Here is a tiny trained network, its code and every weight. The questions are about switching its units off for an input and a class, where a switched-off unit gives its printed mean instead of its output.

import numpy as np


def w(rows, s, z=0):
    codes = np.array(rows[::2]) - 128.0
    scale = np.full(codes.shape[1], s)
    scale[-1] = z or s
    return codes * scale


def norm(h):
    return h / np.sqrt((h * h).mean(-1, keepdims=True) + 1e-5)


def f(y):
    return np.maximum(y, 0)


def log_softmax(a):
    a = a - a.max(-1, keepdims=True)
    return a - np.log(np.exp(a).sum(-1, keepdims=True))


def net(x, mask):
    res = np.array(x, float).reshape(1, 4) / 4 @ E
    u = 0
    for l in range(3):
        y = f(norm(res) @ A[l][:, :-1].T + A[l][:, -1])
        res = res + np.where(mask[u : u + 10], y, B[l][:, -1]) @ B[l][:, :-1]
        u += 10
    return log_softmax(norm(res)[-1] @ U[:, :-1].T + U[:, -1])


A, B = {}, {}
E = w([
[92,136,23,85,233],'x0',
[182,220,152,254,90],'x1',
[9,230,201,131,136],'x2',
[40,25,80,158,157],'x3',
],0.0057)
A[0] = w([
[135,209,176,131,84,51],'0.n0',
[77,80,51,202,112,77],'0.n1',
[198,53,170,109,160,152],'0.n2',
[2,142,211,149,181,120],'0.n3',
[95,149,161,157,25,41],'0.n4',
[100,222,179,78,94,98],'0.n5',
[162,193,182,145,209,172],'0.n6',
[51,95,109,139,142,128],'0.n7',
[36,86,199,33,122,68],'0.n8',
[173,130,172,76,102,4],'0.n9',
],0.0086,0.0038)
B[0] = w([
[139,176,191,124,83,218],'0.n0',
[173,151,143,183,218,190],'0.n1',
[151,98,20,40,142,214],'0.n2',
[116,132,79,68,173,254],'0.n3',
[55,139,125,104,148,190],'0.n4',
[254,204,110,203,96,238],'0.n5',
[144,206,34,169,43,227],'0.n6',
[110,38,117,168,242,199],'0.n7',
[46,172,192,99,238,223],'0.n8',
[57,120,111,131,174,154],'0.n9',
],0.007,0.0049)
A[1] = w([
[141,168,101,123,85,182],'1.n0',
[114,147,227,231,141,185],'1.n1',
[122,110,166,202,99,177],'1.n2',
[93,141,198,169,111,46],'1.n3',
[60,71,153,149,200,75],'1.n4',
[169,166,114,191,112,26],'1.n5',
[185,107,251,123,78,22],'1.n6',
[93,121,74,174,174,7],'1.n7',
[152,167,93,105,167,154],'1.n8',
[128,126,163,203,143,97],'1.n9',
],0.011,0.0019)
B[1] = w([
[102,149,196,202,134,239],'1.n0',
[184,143,129,2,97,233],'1.n1',
[86,88,198,37,170,182],'1.n2',
[152,140,92,35,89,167],'1.n3',
[60,94,178,172,182,254],'1.n4',
[62,202,141,49,156,250],'1.n5',
[129,95,132,129,219,185],'1.n6',
[166,92,138,170,78,219],'1.n7',
[128,147,209,124,92,253],'1.n8',
[172,94,133,63,119,175],'1.n9',
],0.0082,0.0047)
A[2] = w([
[104,73,109,167,143,36],'2.n0',
[89,212,138,112,199,4],'2.n1',
[61,98,51,204,174,178],'2.n2',
[143,244,118,153,119,156],'2.n3',
[99,76,236,113,110,204],'2.n4',
[150,126,24,234,146,178],'2.n5',
[173,81,93,222,129,96],'2.n6',
[98,94,203,112,99,175],'2.n7',
[106,145,151,242,151,38],'2.n8',
[134,97,82,205,100,74],'2.n9',
],0.011,0.0037)
B[2] = w([
[158,171,146,187,137,157],'2.n0',
[149,94,130,147,95,210],'2.n1',
[152,171,128,254,129,206],'2.n2',
[160,245,182,141,84,254],'2.n3',
[77,96,97,107,217,200],'2.n4',
[186,128,192,128,61,169],'2.n5',
[170,98,84,199,99,156],'2.n6',
[56,89,93,85,206,173],'2.n7',
[153,67,103,124,170,152],'2.n8',
[167,159,116,201,137,139],'2.n9',
],0.0088,0.008)
U = w([
[151,75,78,29,129,117],'0',
[57,103,152,143,247,173],'1',
[189,95,85,222,144,143],'2',
[152,212,170,111,124,235],'3',
[60,114,52,142,49,3],'4',
],0.014,0.0056)

Each question gives the input, the list of numbers given to net, and the class t.
The units are the neurons (one row each of A and B). Each row of codes is followed by its name. A weight is (code - 128) times the scale printed after its matrix; where a second scale follows, it is the last column's (A, B and U).
mask holds one flag per neuron, layer by layer. A switched-off neuron (its flag False) gives its mean, the last column of its row in B, instead of its output. The means were averaged over made-up inputs and are rounded, as every weight is.
A unit's drop is (log p(t) with every unit on - log p(t) with that unit switched off) / (log p(t) with every unit on - log p(t) with every unit switched off).
The circuit of an input: a set's keep is (log p(t) with only the set's units on - log p(t) with every unit switched off) / (log p(t) with every unit on - log p(t) with every unit switched off). Starting from the 12 units with the biggest drops (on a tie, the unit counted first), units are removed one at a time, each time the one whose removal leaves the highest keep (on an exact tie, the one counted first), for as long as the keep stays at least 0.8.
units of the circuit, in order: the units of the circuit, biggest drop first
unit that matters most: the unit with the biggest drop
k most important neurons: the k neurons with the biggest drops, biggest first
top k neurons in layer l: the k neurons of layer l with the biggest drops, biggest first
drop when u is switched off: that unit's drop, to one decimal
input [1,-7,-4,-7], class 0: units of the circuit, in order -> (2.n3, 0.n2)
input [-3,5,0,8], class 1: unit that matters most -> 1.n4
input [-4,-4,-1,-5], class 1: units of the circuit, in order -> (2.n4, 2.n7)
input [4,1,5,4], class 2: units of the circuit, in order -> (2.n2, 1.n5)
input [0,-7,-4,-8], class 0: units of the circuit, in order -> (2.n3, 0.n2)
input [-7,2,-4,2], class 1: 2 most important neurons -> (0.n3, 1.n2)
input [-7,0,-7,-5], class 2: units of the circuit, in order -> (1.n1, 0.n8, 2.n6, 1.n6)
input [-8,-3,-8,-1], class 0: top 2 neurons in layer 0 -> (0.n5, 0.n6)
input [-3,7,1,7], class 1: 2 most important neurons -> (0.n5, 1.n4)
input [-5,-3,-5,-3], class 0: units of the circuit, in order -> (0.n2, 2.n3)
input [-3,5,-3,3], class 1: 2 most important neurons -> (1.n2, 0.n8)
input [-6,-1,-6,-6], class 2: 2 most important neurons -> (0.n2, 1.n5)
input [-7,6,0,2], class 0: 2 most important neurons -> (1.n1, 1.n2)
input [-5,0,7,5], class 1: unit that matters most -> 0.n3
input [8,-3,-2,4], class 2: 2 most important neurons -> (2.n2, 1.n5)
input [-5,-3,-5,-1], class 0: 2 most important neurons -> (0.n2, 0.n5)
input [6,-7,-8,4], class 2: top 3 neurons in layer 1 -> (1.n5, 1.n1, 1.n2)
input [-7,-2,-5,-1], class 0: drop when 0.n5 is switched off -> 0.4
input [-4,8,-2,7], class 0: drop when 1.n1 is switched off -> 0.3
input [-6,3,-1,4], class 0: unit that matters most -> 1.n1
input [0,-5,-6,-8], class 0: drop when 2.n3 is switched off -> 0.2
